Small tables with named rows and columns. After each table, cells are looked up by row and column.

Kevo.csv
,Bigote,Tur,Rer,Dasosud
Netibem,57067,30392,19796,53640
Fitusu,77219,15654,36264,65701
Nusuro,57269,37114,7493,37065
Kuzo,44998,49916,34719,34355
Sir,43346,50747,37587,28884
Sunezuk,45547,31779,19755,48987
Vozakof,85870,29702,49811,53648
Som,23454,46420,32209,44278
Feguvod,93411,42926,63751,40157

Dasosud of Vozakof: 53648
Bigote of Kuzo: 44998
Tur of Sir: 50747
Tur of Fitusu: 15654
Dasosud of Nusuro: 37065
Rer of Vozakof: 49811
Dasosud of Netibem: 53640
Dasosud of Kuzo: 34355
Dasosud of Sir: 28884
Bigote of Sunezuk: 45547
Dasosud of Som: 44278
Dasosud of Sunezuk: 48987
Tur of Kuzo: 49916
Row with the largest Bigote: Feguvod

Rul
fields: Neketi, Tisap, Veg, Bagatup, Sinukug, Vozoz, Rekam
Dafu: [161, 162, 162, 78, 78, 162, 80]
Morub: [32, 31, 31, 209, 208, 31, 206]
Vefetik: [92, 92, 92, 147, 147, 93, 148]
Zirem: [239, 240, 239, 0, 1, 240, 4]

Vefetik, Bagatup => 147
Dafu, Tisap => 162
Zirem, Bagatup => 0
Zirem, Sinukug => 1
Zirem, Veg => 239
Vefetik, Veg => 92
Zirem, Neketi => 239
Zirem, Vozoz => 240
Dafu, Bagatup => 78
Dafu, Neketi => 161
Morub, Rekam => 206
Dafu, Vozoz => 162
Vefetik, Vozoz => 93
Row with the largest Sinukug: Morub

Telolu =
         Tinuk  Geni  Tibar
Zam         39    83     82
Kur         85    13     14
Beberer     11    37     39

Beberer, Tibar -> 39
Beberer, Geni -> 37
Zam, Tibar -> 82
Zam, Geni -> 83
Beberer, Tinuk -> 11
Kur, Tibar -> 14
Zam, Tinuk -> 39
Kur, Geni -> 13
Kur, Tinuk -> 85

Table Kifadi
         Bimek  Toteru  Zup  Kedab  Setut  Vazisok  Gudub  Rurufi  Rus
Lal        565     511  397    646    425      391    400     461  500
Rulumep    568     485  301    629    481      405    409     416  516
Fosizit    602     457  238    568    559      443    476     426  549
Lidez      675     496  539    480    548      487    584     669  528
Gako       566     446  122    609    553      420    420     334  556
Paba       581     484  307    603    504      422    443     442  529
Mezak      644     501  494    517    524      470    542     609  524
Turer      558     507  366    643    433      393    396     440  506
Feko       744     480  618    374    633      549    708     788  550
Bab        622     452  257    530    587      465    510     466  558
Leg        559     517  399    648    423      392    395     462  499
Toz        697     476  522    435    603      517    637     688  544
Fuz        701     471  485    429    617      520    640     666  558
Nodep      706     470  508    415    620      529    653     693  555

Mezak, Rus: 524
Leg, Rus: 499
Leg, Zup: 399
Leg, Vazisok: 392
Lidez, Bimek: 675
Fosizit, Kedab: 568
Leg, Gudub: 395
Lal, Zup: 397
Fosizit, Vazisok: 443
Fuz, Gudub: 640
Nodep, Gudub: 653
Gako, Zup: 122

Table Somede
,Fite,Fen,Venaz
Doz,-16913,97955,-268
Tagolik,-16642,97052,-118
Beg,32154,-85265,15153
Vidilos,-17043,98473,-297
Pes,-17031,98441,-288
Tomufo,-16821,97700,-192
Tuk,32103,-85085,15129
Burasam,-16807,97618,-203

Fite of Tagolik is -16642
Fen of Tagolik is 97052
Fen of Doz is 97955
Venaz of Tomufo is -192
Fen of Tomufo is 97700
Fen of Beg is -85265
Fite of Tuk is 32103
Fite of Vidilos is -17043
Fen of Tuk is -85085
Venaz of Beg is 15153
Fen of Vidilos is 98473
Venaz of Pes is -288
Fen of Burasam is 97618
Row with the largest Venaz: Beg

Baluba =
	Rinuzab	Mepefa	Beg	Dofo	Lun	Zit	Lemuk	Lugur	Tof	Ronatin
Papelo	47	42	43	92	50	125	43	43	220	44
Sos	51	92	43	54	46	96	45	43	84	52
Dafutu	54	50	43	54	50	67	43	43	193	52
Sufedef	54	84	43	42	44	183	58	43	57	101
Gomi	47	42	43	48	50	125	43	43	111	44
Tevil	42	50	50	48	46	241	58	43	57	52
Keker	51	50	43	54	50	38	45	47	84	44
Nukupib	54	58	43	48	44	67	45	43	84	60

What is the Ronatin of Dafutu in Baluba? 52
What is the Beg of Sufedef in Baluba? 43
What is the Rinuzab of Dafutu in Baluba? 54
What is the Zit of Gomi in Baluba? 125
What is the Tof of Keker in Baluba? 84
What is the Mepefa of Gomi in Baluba? 42
What is the Ronatin of Sos in Baluba? 52
What is the Beg of Nukupib in Baluba? 43
What is the Lemuk of Dafutu in Baluba? 43
What is the Lemuk of Sos in Baluba? 45
What is the Zit of Nukupib in Baluba? 67
What is the Mepefa of Sufedef in Baluba? 84
What is the Rinuzab of Nukupib in Baluba? 54
What is the Lun of Keker in Baluba? 50
What is the Lemuk of Gomi in Baluba? 43
What is the Lemuk of Papelo in Baluba? 43
What is the Beg of Tevil in Baluba? 50
What is the Ronatin of Tevil in Baluba? 52
What is the Lun of Dafutu in Baluba? 50
Which row has the largest Beg? Tevil

Fivetag =
fields: Vumakuz, Lek, Tuparil, Tus, Dusivi, Funorep, Fiv, Ros, Nukim, Kop
Siz: [1.789, -1.761, -0.247, 1.913, -1.143, 0.003, -1.877, 5.312, -8.530, 1.868]
Davil: [-4.631, 3.172, -1.919, -7.234, -3.763, 0.444, -5.616, 1.500, 3.045, -4.054]
Zef: [2.380, 4.166, 1.636, -7.797, 1.967, 0.091, -0.933, 1.079, 0.489, -0.398]
Vabag: [-7.805, 5.177, -7.881, 3.352, -8.550, -7.431, 4.780, 4.635, -5.210, -3.847]
Tafudap: [-3.258, 5.514, 0.246, 1.923, 0.506, 1.305, 2.382, -2.338, 1.090, -5.465]
Zaf: [4.426, -7.570, -4.776, -4.559, -6.118, 1.023, 3.030, 3.367, -5.572, -1.620]
Zup: [0.560, 1.058, -2.476, -6.891, -7.531, -6.976, 1.995, -4.591, -1.264, 5.217]
Fabanon: [-3.813, -7.645, -6.871, -0.996, -7.525, -4.643, -5.246, -2.470, -1.694, -3.119]
Lut: [-5.372, 4.295, 5.498, -4.810, 0.609, -1.749, -5.352, 3.046, 0.561, -3.430]
Pup: [-8.041, 5.553, -0.880, 0.771, 4.176, -5.253, -1.947, 3.678, 0.626, 5.057]
Repur: [-8.007, 0.133, -1.482, 1.060, 1.938, -1.560, -6.254, -7.392, 4.624, -0.463]
Lebag: [5.041, 5.487, -2.584, 2.003, 4.837, 0.972, -1.982, -4.860, -5.945, 0.089]
Litulup: [-1.059, -2.579, -0.141, 0.839, 3.828, 0.494, -4.292, 0.332, -6.578, -7.438]
Kemime: [3.261, 1.015, -6.868, -0.957, -3.225, -4.878, -5.895, 4.143, 0.938, -5.552]

Ros of Lebag: -4.860
Nukim of Lut: 0.561
Nukim of Vabag: -5.210
Funorep of Fabanon: -4.643
Tuparil of Vabag: -7.881
Tuparil of Siz: -0.247
Tus of Kemime: -0.957
Tuparil of Kemime: -6.868
Tus of Pup: 0.771
Nukim of Litulup: -6.578
Tuparil of Tafudap: 0.246
Tus of Lebag: 2.003
Row with the largest Lek: Pup

Daribad
        Lus  Dok  Mot  Sota  Dod
Dogutu  203   98   83    96  105
Gel      12  115  135   117  107
Mun      67   72  162    86   48
Rasaku  190  121   63   112  138
Pamiti   43   83  159    94   61

Mun, Sota -> 86
Rasaku, Sota -> 112
Dogutu, Mot -> 83
Gel, Mot -> 135
Pamiti, Dod -> 61
Gel, Dok -> 115
Gel, Lus -> 12
Pamiti, Lus -> 43
Dogutu, Dod -> 105
Pamiti, Sota -> 94
Dogutu, Dok -> 98
Mun, Dok -> 72
Rasaku, Lus -> 190

Table Teni
	Pivar	Ginuf	Vek	Moba	Gekal	Kiteli
Zuset	6.25	1.56	3.79	6.36	7.37	5.58
Sok	2.56	3.23	5.67	2.18	9.36	3.15
Soz	3.06	4.05	9.42	1.95	7.78	1.43
Naf	2.98	2.89	5.84	1.15	3.08	4.94
Dukima	3.46	2.69	5.73	2.62	2.12	2.54
Vebof	8.14	4.43	6.59	5.02	4.61	3.16
Vomora	9.52	9.52	8.75	5.35	1.81	3.50
Kaninad	2.83	4.64	9.23	3.18	1.29	9.99
Pizu	3.04	2.14	4.07	2.17	3.64	9.62
Sono	7.21	6.32	7.21	8.57	2.99	5.59
Rulapo	6.77	7.03	1.86	8.71	7.88	3.22
Nofek	4.20	2.21	2.86	5.89	8.84	1.02
Pozisep	7.40	4.37	5.70	6.80	1.17	2.07

Kaninad, Kiteli => 9.99
Vomora, Gekal => 1.81
Nofek, Gekal => 8.84
Pozisep, Ginuf => 4.37
Sok, Vek => 5.67
Soz, Kiteli => 1.43
Naf, Vek => 5.84
Dukima, Ginuf => 2.69
Vomora, Ginuf => 9.52
Sok, Pivar => 2.56
Vomora, Kiteli => 3.50
Pozisep, Moba => 6.80
Naf, Kiteli => 4.94
Kaninad, Pivar => 2.83
Vomora, Pivar => 9.52

Vaka
|  | Zanimuk | Serut | Totubi | Faduzu | Mot | Zed | Zin | Ridobu |
|---|---|---|---|---|---|---|---|---|
| Lam | -1.635 | 6.434 | -6.523 | 3.321 | 1.820 | -2.197 | -1.992 | -1.927 |
| Kodevin | -0.145 | 1.557 | -7.491 | -2.793 | -2.892 | -3.696 | -4.121 | 0.475 |
| Pokop | -1.301 | 4.216 | -7.321 | 4.015 | -0.737 | -3.267 | -3.477 | -0.443 |
| Zisab | 3.758 | 0.116 | 0.466 | 1.189 | 3.453 | -1.324 | -0.526 | 9.905 |
| Nus | -2.796 | 1.823 | -6.329 | -1.142 | -2.354 | -2.975 | -5.038 | -3.405 |
| Faz | -4.786 | 3.563 | 0.329 | 5.645 | 5.474 | 3.819 | 2.314 | 3.467 |
| Bago | -1.711 | -2.471 | -2.341 | -4.024 | -2.858 | -2.860 | -6.648 | -2.981 |
| Ralunun | -5.712 | -3.009 | -3.983 | -0.477 | -3.743 | 2.848 | -0.521 | 5.632 |
| Nipeben | -2.422 | 2.329 | 0.131 | 1.271 | 5.511 | 3.437 | 2.618 | 8.410 |

Pokop, Totubi => -7.321
Faz, Zin => 2.314
Bago, Faduzu => -4.024
Bago, Ridobu => -2.981
Bago, Mot => -2.858
Pokop, Mot => -0.737

